Here is a tiny trained network, its code and every weight. The questions are about switching its units off for an input and a target symbol, where a switched-off unit gives its printed mean instead of its output.

import numpy as np


def w(rows, s, z=0):
    codes = np.array(rows[::2]) - 128.0
    scale = np.full(codes.shape[1], s)
    scale[-1] = z or s
    return codes * scale


def norm(h):
    return h / np.sqrt((h * h).mean(-1, keepdims=True) + 1e-5)


def f(y):
    return np.maximum(y, 0)


def softmax(a):
    e = np.exp(a - a.max(-1, keepdims=True))
    return e / e.sum(-1, keepdims=True)


def log_softmax(a):
    a = a - a.max(-1, keepdims=True)
    return a - np.log(np.exp(a).sum(-1, keepdims=True))


def net(x, mask):
    ids = ['αβγδεζηθλμπτψω'.index(c) for c in x.split()]
    T = len(ids)
    res = E[ids] + P[:T]
    r = norm(res)
    for j in range(2):
        rows = slice(2 * j, 2 * j + 2)
        q, k, v = (r @ M[0][rows].T for M in (Q, K, V))
        z = softmax(np.where(np.tri(T) > 0, q @ k.T / 2**0.5, -1e9)) @ v
        o = O[0][rows]
        res = res + np.where(mask[j], z, o[:, -1]) @ o[:, :-1]
    y = f(norm(res) @ A[0][:, :-1].T + A[0][:, -1])
    res = res + np.where(mask[2:6], y, B[0][:, -1]) @ B[0][:, :-1]
    return log_softmax(norm(res)[-1] @ U[:, :-1].T + U[:, -1])


Q, K, V, O, A, B = {}, {}, {}, {}, {}, {}
E = w([
[99,151,141],'α',
[97,177,147],'β',
[72,147,103],'γ',
[228,179,116],'δ',
[151,34,24],'ε',
[240,156,165],'ζ',
[49,185,134],'η',
[246,106,94],'θ',
[138,24,19],'λ',
[155,43,207],'μ',
[222,204,35],'π',
[176,140,117],'τ',
[95,119,111],'ψ',
[130,180,158],'ω',
],0.011)
P = w([
[137,251,212],'0',
[62,228,181],'1',
[75,212,182],'2',
[116,195,198],'3',
[119,196,193],'4',
[150,183,188],'5',
[161,172,194],'6',
[173,167,190],'7',
[176,160,188],'8',
[168,164,193],'9',
],0.0024)
Q[0] = w([
[40,31,113],'H1',
[10,75,102],'H1',
[156,112,1],'H2',
[73,208,72],'H2',
],0.0072)
K[0] = w([
[33,221,62],'H1',
[86,194,86],'H1',
[2,121,133],'H2',
[113,51,136],'H2',
],0.0077)
V[0] = w([
[223,149,78],'H1',
[101,206,127],'H1',
[165,20,223],'H2',
[92,3,23],'H2',
],0.0044)
O[0] = w([
[64,219,80,145],'H1',
[77,175,101,140],'H1',
[173,3,139,107],'H2',
[196,104,2,2],'H2',
],0.0048,0.0036)
A[0] = w([
[143,168,117,109],'N1',
[1,102,130,7],'N2',
[88,214,134,250],'N3',
[7,142,133,137],'N4',
],0.0077,0.0018)
B[0] = w([
[162,122,73,169],'N1',
[254,118,114,178],'N2',
[67,54,54,254],'N3',
[166,98,159,205],'N4',
],0.0072,0.0048)
U = w([
[150,17,50,51],'α',
[174,60,60,122],'β',
[133,222,79,84],'γ',
[28,142,154,89],'δ',
[215,180,169,20],'ε',
[213,24,221,253],'ζ',
[175,62,23,115],'η',
[125,68,255,106],'θ',
[76,62,121,21],'λ',
[191,254,67,222],'μ',
[50,112,97,41],'π',
[13,218,206,32],'τ',
[182,184,46,25],'ψ',
[168,167,211,69],'ω',
],0.0083,0.007)

Each question gives the input, a string of symbols that net reads in full, and the target symbol t.
The units are the heads (2 rows each of Q, K, V and O) and the neurons (one row each of A and B). Each row of codes is followed by its name. A weight is (code - 128) times the scale printed after its matrix; where a second scale follows, it is the last column's (O, A, B and U).
mask holds one flag per unit, heads first, then neurons. A switched-off unit (its flag False) gives its mean, the last column of its rows in O or B, instead of its output. The means were averaged over made-up inputs and are rounded, as every weight is.
A unit's drop is (log p(t) with every unit on - log p(t) with that unit switched off) / (log p(t) with every unit on - log p(t) with every unit switched off).
The circuit of an input: a set's keep is (log p(t) with only the set's units on - log p(t) with every unit switched off) / (log p(t) with every unit on - log p(t) with every unit switched off). Starting from all 6 units, units are removed one at a time, each time the one whose removal leaves the highest keep (on an exact tie, the one counted first), for as long as the keep stays at least 0.8.
circuit, biggest first: the units of the circuit, biggest drop first
top k neurons: the k neurons with the biggest drops, biggest first
heads that matter: for each layer, one digit per head in row order, 1 if its drop is at least 0.15 and else 0, layers parted by /
drop when u is switched off: that unit's drop, to one decimal
input γ ψ ω μ β, target ζ: heads that matter => 11
input η μ γ η α, target ζ: top 2 neurons => (N2; N4)
input μ ψ μ ω β, target ζ: heads that matter => 01
input δ μ μ δ ψ α δ ε ω ψ, target ζ: heads that matter => 00
input δ δ γ β μ μ μ γ α, target ζ: heads that matter => 01
input ψ λ μ δ δ μ ψ, target ζ: top neuron => (N3)
input δ μ μ μ ψ μ θ δ α η, target ζ: circuit, biggest first => (H2; N4; N2)
input β ψ μ η, target ζ: heads that matter => 11
input δ ψ μ α δ η ψ γ, target ζ: drop when N2 is switched off => 0.3
input γ ψ μ γ, target ζ: drop when N4 is switched off => 0.4
input λ μ ψ μ μ ω, target ζ: drop when H2 is switched off => 1.0
